Here is a tiny trained network, its code and every weight. The questions are about switching its units off for an input and a class, where a switched-off unit gives its printed mean instead of its output.

import numpy as np


def w(rows, s, z=0):
    codes = np.array(rows[::2]) - 128.0
    scale = np.full(codes.shape[1], s)
    scale[-1] = z or s
    return codes * scale


def f(y):
    return np.maximum(y, 0)


def log_softmax(a):
    a = a - a.max(-1, keepdims=True)
    return a - np.log(np.exp(a).sum(-1, keepdims=True))


def net(x, mask):
    res = np.array(x, float).reshape(1, 8) / 4 @ E
    y = f(res @ A[0][:, :-1].T + A[0][:, -1])
    res = res + np.where(mask, y, B[0][:, -1]) @ B[0][:, :-1]
    return log_softmax(res[-1] @ U[:, :-1].T + U[:, -1])


A, B = {}, {}
E = w([
[220,115,75],'x0',
[103,69,195],'x1',
[151,29,108],'x2',
[68,156,72],'x3',
[111,124,200],'x4',
[179,198,255],'x5',
[124,18,170],'x6',
[80,100,149],'x7',
],0.0053)
A[0] = w([
[46,137,203,188],'neuron 1',
[164,122,160,207],'neuron 2',
[61,225,135,132],'neuron 3',
[148,222,134,151],'neuron 4',
[104,93,119,79],'neuron 5',
[136,107,109,150],'neuron 6',
[100,115,49,103],'neuron 7',
[175,131,133,71],'neuron 8',
[29,84,162,172],'neuron 9',
[214,132,162,101],'neuron 10',
[142,155,187,3],'neuron 11',
[107,190,135,114],'neuron 12',
[41,113,40,34],'neuron 13',
[246,83,139,227],'neuron 14',
[219,148,57,164],'neuron 15',
[123,130,150,61],'neuron 16',
],0.013,0.0045)
B[0] = w([
[153,251,120,255],'neuron 1',
[96,86,193,197],'neuron 2',
[70,153,87,245],'neuron 3',
[10,119,105,239],'neuron 4',
[96,160,83,154],'neuron 5',
[118,96,120,165],'neuron 6',
[107,61,85,209],'neuron 7',
[100,115,167,144],'neuron 8',
[228,233,158,235],'neuron 9',
[30,113,140,184],'neuron 10',
[98,62,82,165],'neuron 11',
[87,114,117,193],'neuron 12',
[139,53,38,213],'neuron 13',
[170,81,251,244],'neuron 14',
[82,101,245,239],'neuron 15',
[116,150,92,134],'neuron 16',
],0.019,0.0066)
U = w([
[58,94,164,114],'0',
[61,200,200,186],'1',
[2,180,105,61],'2',
[99,170,198,175],'3',
[148,109,97,7],'4',
[151,113,40,255],'5',
],0.0092,0.0073)

Each question gives the input, the list of numbers given to net, and the class t.
The units are the neurons (one row each of A and B). Each row of codes is followed by its name. A weight is (code - 128) times the scale printed after its matrix; where a second scale follows, it is the last column's (A, B and U).
mask holds one flag per neuron, in row order. A switched-off neuron (its flag False) gives its mean, the last column of its row in B, instead of its output. The means were averaged over made-up inputs and are rounded, as every weight is.
A unit's drop is (log p(t) with every unit on - log p(t) with that unit switched off) / (log p(t) with every unit on - log p(t) with every unit switched off).
The circuit of an input: a set's keep is (log p(t) with only the set's units on - log p(t) with every unit switched off) / (log p(t) with every unit on - log p(t) with every unit switched off). Starting from the 12 units with the biggest drops (on a tie, the unit counted first), units are removed one at a time, each time the one whose removal leaves the highest keep (on an exact tie, the one counted first), for as long as the keep stays at least 0.8.
units of the circuit, in order: the units of the circuit, biggest drop first
unit that matters most: the unit with the biggest drop
top k neurons: the k neurons with the biggest drops, biggest first
drop when u is switched off: that unit's drop, to one decimal
input [-2,3,-1,-8,1,-5,0,7], class 3: units of the circuit, in order : [neuron 4; neuron 9]
input [7,-6,1,-1,7,-3,-8,5], class 0: unit that matters most : neuron 1
input [1,2,6,-2,-2,-2,8,4], class 3: top 2 neurons : [neuron 9; neuron 14]
input [-4,-5,8,-8,-3,-4,-8,-7], class 0: units of the circuit, in order : [neuron 1; neuron 9]
input [-6,-3,2,-6,0,-1,-7,-5], class 2: top 3 neurons : [neuron 14; neuron 9; neuron 4]
input [-3,6,-4,-7,-4,-7,-3,-1], class 5: units of the circuit, in order : [neuron 15; neuron 14; neuron 4]
input [8,-7,-4,-2,1,3,0,6], class 0: top 4 neurons : [neuron 1; neuron 9; neuron 4; neuron 10]
input [3,6,5,0,5,-1,-5,7], class 3: top 2 neurons : [neuron 4; neuron 3]
input [6,4,-7,-2,0,2,-7,-6], class 2: top 2 neurons : [neuron 4; neuron 9]
input [7,-8,-4,-8,-8,-3,0,3], class 0: top 3 neurons : [neuron 1; neuron 9; neuron 7]
input [8,-7,-6,-1,3,4,1,4], class 0: top 3 neurons : [neuron 1; neuron 9; neuron 4]
input [-8,1,-4,5,-3,-7,-2,2], class 5: drop when neuron 13 is switched off : 0.2
input [-4,-4,-7,-8,2,2,1,1], class 2: drop when neuron 4 is switched off : 0.1
input [8,-1,-1,-7,1,-8,-3,2], class 0: drop when neuron 16 is switched off : 0.0
input [-1,-7,8,-5,-1,-1,-4,-7], class 0: units of the circuit, in order : [neuron 1]
